Here is a tiny trained network, its code and every weight. The questions are about switching its units off for an input and a class, where a switched-off unit gives its printed mean instead of its output.

import numpy as np


def w(rows, s, z=0):
    codes = np.array(rows[::2]) - 128.0
    scale = np.full(codes.shape[1], s)
    scale[-1] = z or s
    return codes * scale


def norm(h):
    return h / np.sqrt((h * h).mean(-1, keepdims=True) + 1e-5)


def f(y):
    return np.maximum(y, 0)


def log_softmax(a):
    a = a - a.max(-1, keepdims=True)
    return a - np.log(np.exp(a).sum(-1, keepdims=True))


def net(x, mask):
    res = np.array(x, float).reshape(1, 4) / 4 @ E
    u = 0
    for l in range(3):
        y = f(norm(res) @ A[l][:, :-1].T + A[l][:, -1])
        res = res + np.where(mask[u : u + 10], y, B[l][:, -1]) @ B[l][:, :-1]
        u += 10
    return log_softmax(norm(res)[-1] @ U[:, :-1].T + U[:, -1])


A, B = {}, {}
E = w([
[133,98,135,102,128,115,144,248],'x0',
[118,148,164,93,101,115,81,133],'x1',
[163,152,95,116,172,105,98,142],'x2',
[151,99,153,132,133,41,149,104],'x3',
],0.013)
A[0] = w([
[109,211,124,150,103,127,92,167,102],'0.n0',
[160,135,107,63,249,129,84,118,18],'0.n1',
[121,74,188,153,2,160,172,99,1],'0.n2',
[63,175,180,182,157,105,135,37,45],'0.n3',
[125,102,188,159,136,44,178,80,28],'0.n4',
[93,144,236,50,101,107,49,95,31],'0.n5',
[126,101,21,192,155,123,181,94,78],'0.n6',
[114,145,218,176,33,158,231,132,6],'0.n7',
[86,129,95,205,162,135,231,141,32],'0.n8',
[116,104,58,133,152,135,254,115,34],'0.n9',
],0.0077,0.0076)
B[0] = w([
[140,107,125,189,127,101,142,127,209],'0.n0',
[120,185,119,97,196,73,142,136,189],'0.n1',
[36,98,145,88,244,110,104,91,205],'0.n2',
[185,98,120,54,107,186,191,106,244],'0.n3',
[102,160,108,180,96,105,163,151,218],'0.n4',
[198,104,188,225,170,172,95,174,240],'0.n5',
[167,146,167,179,149,159,111,132,252],'0.n6',
[57,70,106,102,228,95,92,109,208],'0.n7',
[160,85,138,187,166,161,91,159,194],'0.n8',
[143,106,201,179,160,158,91,116,200],'0.n9',
],0.011,0.0027)
A[1] = w([
[34,135,106,125,123,206,104,136,8],'1.n0',
[114,167,231,78,64,102,15,133,76],'1.n1',
[78,217,58,117,74,184,123,159,2],'1.n2',
[73,129,189,223,160,120,102,199,95],'1.n3',
[97,190,112,160,80,112,117,45,38],'1.n4',
[62,147,41,169,110,236,82,124,60],'1.n5',
[97,102,120,43,100,81,199,203,64],'1.n6',
[93,76,164,102,61,148,184,188,41],'1.n7',
[157,254,129,121,146,88,171,168,69],'1.n8',
[141,120,124,130,64,41,172,116,38],'1.n9',
],0.0072,0.0045)
B[1] = w([
[52,132,75,177,109,115,170,124,164],'1.n0',
[138,66,164,255,170,169,80,126,183],'1.n1',
[99,164,107,170,97,71,180,172,148],'1.n2',
[156,151,101,115,112,167,208,61,254],'1.n3',
[146,61,151,35,101,156,109,151,154],'1.n4',
[75,200,150,204,81,104,149,144,202],'1.n5',
[151,130,106,97,82,186,176,71,189],'1.n6',
[132,114,109,76,192,119,115,113,170],'1.n7',
[24,127,147,139,168,174,166,101,175],'1.n8',
[66,206,164,174,73,119,144,165,146],'1.n9',
],0.0087,0.0052)
A[2] = w([
[112,85,137,133,142,142,146,211,151],'2.n0',
[103,157,108,109,197,98,105,117,79],'2.n1',
[149,157,140,139,54,155,142,84,178],'2.n2',
[150,93,148,155,110,7,162,81,77],'2.n3',
[120,143,118,129,109,130,97,42,54],'2.n4',
[67,138,155,114,174,111,151,123,145],'2.n5',
[126,123,164,135,115,114,130,81,52],'2.n6',
[116,79,144,92,122,117,160,180,82],'2.n7',
[169,183,66,119,202,80,85,149,1],'2.n8',
[157,135,122,135,159,181,204,87,144],'2.n9',
],0.013,0.0052)
B[2] = w([
[180,146,126,138,128,120,114,17,217],'2.n0',
[58,75,87,72,113,34,88,166,163],'2.n1',
[178,103,88,89,153,31,164,205,192],'2.n2',
[42,210,81,185,84,254,118,206,190],'2.n3',
[177,104,86,61,96,223,200,76,166],'2.n4',
[83,155,83,93,182,67,47,159,188],'2.n5',
[127,145,63,143,161,178,165,90,152],'2.n6',
[165,139,94,84,73,161,136,29,175],'2.n7',
[6,14,168,147,129,231,170,20,169],'2.n8',
[138,121,176,70,90,47,23,162,254],'2.n9',
],0.0086,0.0096)
U = w([
[218,136,70,19,74,163,129,70,170],'0',
[5,75,100,104,190,166,93,67,160],'1',
[207,114,173,237,170,184,79,133,173],'2',
[77,225,65,182,67,146,147,206,141],'3',
[135,121,143,77,147,31,68,208,241],'4',
[120,127,180,100,174,101,227,165,2],'5',
[118,123,169,108,157,101,208,149,28],'6',
[127,111,147,103,172,140,194,170,38],'7',
],0.016,0.0076)

Each question gives the input, the list of numbers given to net, and the class t.
The units are the neurons (one row each of A and B). Each row of codes is followed by its name. A weight is (code - 128) times the scale printed after its matrix; where a second scale follows, it is the last column's (A, B and U).
mask holds one flag per neuron, layer by layer. A switched-off neuron (its flag False) gives its mean, the last column of its row in B, instead of its output. The means were averaged over made-up inputs and are rounded, as every weight is.
A unit's drop is (log p(t) with every unit on - log p(t) with that unit switched off) / (log p(t) with every unit on - log p(t) with every unit switched off).
The circuit of an input: a set's keep is (log p(t) with only the set's units on - log p(t) with every unit switched off) / (log p(t) with every unit on - log p(t) with every unit switched off). Starting from the 12 units with the biggest drops (on a tie, the unit counted first), units are removed one at a time, each time the one whose removal leaves the highest keep (on an exact tie, the one counted first), for as long as the keep stays at least 0.8.
circuit, biggest first: the units of the circuit, biggest drop first
most important unit: the unit with the biggest drop
top k neurons: the k neurons with the biggest drops, biggest first
top k neurons in layer l: the k neurons of layer l with the biggest drops, biggest first
drop of u: that unit's drop, to one decimal
input [-1,-8,-4,-8], class 2: circuit, biggest first -> 0.n8; 0.n6
input [-3,-3,-2,-3], class 4: circuit, biggest first -> 2.n2; 2.n9
input [-5,-1,-4,7], class 3: circuit, biggest first -> 2.n3
input [-8,-7,5,6], class 0: top 2 neurons in layer 2 -> 2.n4; 2.n9
input [6,-7,-7,0], class 1: top 2 neurons in layer 0 -> 0.n7; 0.n5
input [2,3,0,-2], class 4: circuit, biggest first -> 1.n3; 2.n9
input [-6,1,5,-8], class 3: top 2 neurons -> 1.n5; 1.n2
input [6,8,-4,-8], class 2: circuit, biggest first -> 1.n1; 2.n0
input [4,-3,-4,5], class 3: top 4 neurons -> 2.n3; 0.n4; 0.n3; 2.n8
input [-7,8,5,7], class 2: top 4 neurons -> 0.n5; 1.n1; 1.n3; 2.n3
input [-6,-7,1,3], class 2: top 4 neurons -> 0.n6; 0.n9; 0.n8; 1.n3
input [5,6,6,-3], class 1: top 3 neurons in layer 0 -> 0.n3; 0.n1; 0.n5
input [0,-8,0,7], class 2: top 2 neurons -> 0.n9; 0.n6
input [-1,3,4,2], class 1: top 2 neurons -> 0.n1; 2.n8
input [0,6,-3,-1], class 2: most important unit -> 0.n5
input [3,0,-3,0], class 4: top 3 neurons in layer 2 -> 2.n5; 2.n8; 2.n3
input [-7,8,3,-4], class 2: top 3 neurons -> 0.n5; 1.n1; 1.n3
input [5,8,-7,1], class 2: top 2 neurons -> 0.n5; 1.n1
input [4,3,-6,3], class 1: top 2 neurons in layer 0 -> 0.n2; 0.n7
input [4,1,-1,2], class 0: most important unit -> 2.n7
input [2,-1,8,-8], class 1: top 2 neurons -> 2.n8; 0.n1
input [-1,-7,-4,4], class 2: drop of 1.n8 -> 0.0
input [-1,5,7,-2], class 1: drop of 2.n8 -> 0.9
input [3,5,6,3], class 1: drop of 2.n8 -> 0.3
input [0,-7,-3,6], class 2: drop of 0.n8 -> 0.4
